Here is a tiny trained network, its code and every weight. The questions are about switching its units off for an input and a class, where a switched-off unit gives its printed mean instead of its output.

import numpy as np


def w(rows, s, z=0):
    codes = np.array(rows[::2]) - 128.0
    scale = np.full(codes.shape[1], s)
    scale[-1] = z or s
    return codes * scale


def norm(h):
    return h / np.sqrt((h * h).mean(-1, keepdims=True) + 1e-5)


def f(y):
    return np.maximum(y, 0)


def log_softmax(a):
    a = a - a.max(-1, keepdims=True)
    return a - np.log(np.exp(a).sum(-1, keepdims=True))


def net(x, mask):
    res = np.array(x, float).reshape(1, 3) / 4 @ E
    u = 0
    for l in range(2):
        y = f(norm(res) @ A[l][:, :-1].T + A[l][:, -1])
        res = res + np.where(mask[u : u + 4], y, B[l][:, -1]) @ B[l][:, :-1]
        u += 4
    return log_softmax(norm(res)[-1] @ U[:, :-1].T + U[:, -1])


A, B = {}, {}
E = w([
[173,92,153,165,90,97],'x0',
[100,130,32,84,146,180],'x1',
[135,130,117,156,247,154],'x2',
],0.012)
A[0] = w([
[165,149,208,60,126,77,160],'0.n1',
[159,145,192,148,115,61,165],'0.n2',
[125,120,155,131,49,145,252],'0.n3',
[170,2,162,154,142,129,130],'0.n4',
],0.012,0.0031)
B[0] = w([
[64,117,71,121,74,133,220],'0.n1',
[70,169,50,248,99,130,254],'0.n2',
[40,126,98,117,61,32,239],'0.n3',
[191,59,200,78,104,91,224],'0.n4',
],0.013,0.0077)
A[1] = w([
[33,253,181,44,211,156,5],'1.n1',
[22,203,79,157,54,151,131],'1.n2',
[165,221,117,220,210,120,78],'1.n3',
[190,94,177,132,172,111,133],'1.n4',
],0.007,0.0031)
B[1] = w([
[172,87,67,30,208,182,172],'1.n1',
[143,152,138,196,198,126,254],'1.n2',
[152,148,19,200,67,6,159],'1.n3',
[108,251,107,131,148,121,153],'1.n4',
],0.011,0.0081)
U = w([
[100,157,181,132,109,205,59],'0',
[100,119,177,120,88,235,6],'1',
[169,89,174,170,131,123,110],'2',
[35,168,56,173,70,46,182],'3',
[191,162,225,181,156,103,95],'4',
[156,126,66,50,194,231,170],'5',
[135,82,180,4,76,113,98],'6',
],0.016,0.011)

Each question gives the input, the list of numbers given to net, and the class t.
The units are the neurons (one row each of A and B). Each row of codes is followed by its name. A weight is (code - 128) times the scale printed after its matrix; where a second scale follows, it is the last column's (A, B and U).
mask holds one flag per neuron, layer by layer. A switched-off neuron (its flag False) gives its mean, the last column of its row in B, instead of its output. The means were averaged over made-up inputs and are rounded, as every weight is.
A unit's drop is (log p(t) with every unit on - log p(t) with that unit switched off) / (log p(t) with every unit on - log p(t) with every unit switched off).
unit that matters most: the unit with the biggest drop
top k neurons: the k neurons with the biggest drops, biggest first
top k neurons in layer l: the k neurons of layer l with the biggest drops, biggest first
drop when u is switched off: that unit's drop, to one decimal
input [7,0,7], class 4: top neuron in layer 0	0.n4
input [0,0,2], class 4: top 3 neurons in layer 0	0.n1; 0.n3; 0.n2
input [-8,-5,2], class 5: top 3 neurons	1.n1; 0.n2; 0.n3
input [5,4,5], class 5: top 3 neurons	0.n2; 0.n3; 1.n2
input [2,0,2], class 4: top 4 neurons	0.n4; 0.n3; 0.n1; 1.n4
input [4,-1,8], class 4: top 3 neurons	0.n4; 0.n2; 1.n4
input [0,-1,8], class 4: top 3 neurons in layer 0	0.n2; 0.n3; 0.n1
input [8,6,1], class 6: top 2 neurons	0.n2; 1.n2
input [-5,-2,1], class 5: top 2 neurons	0.n2; 1.n1
input [1,8,0], class 5: top 2 neurons in layer 0	0.n3; 0.n2
input [8,0,4], class 4: top 2 neurons in layer 0	0.n4; 0.n3
input [8,5,1], class 6: top 2 neurons in layer 0	0.n2; 0.n4
input [-3,-1,6], class 5: top 2 neurons	0.n2; 1.n1
input [8,-2,5], class 4: unit that matters most	0.n4
input [-3,0,8], class 5: drop when 1.n1 is switched off	0.3
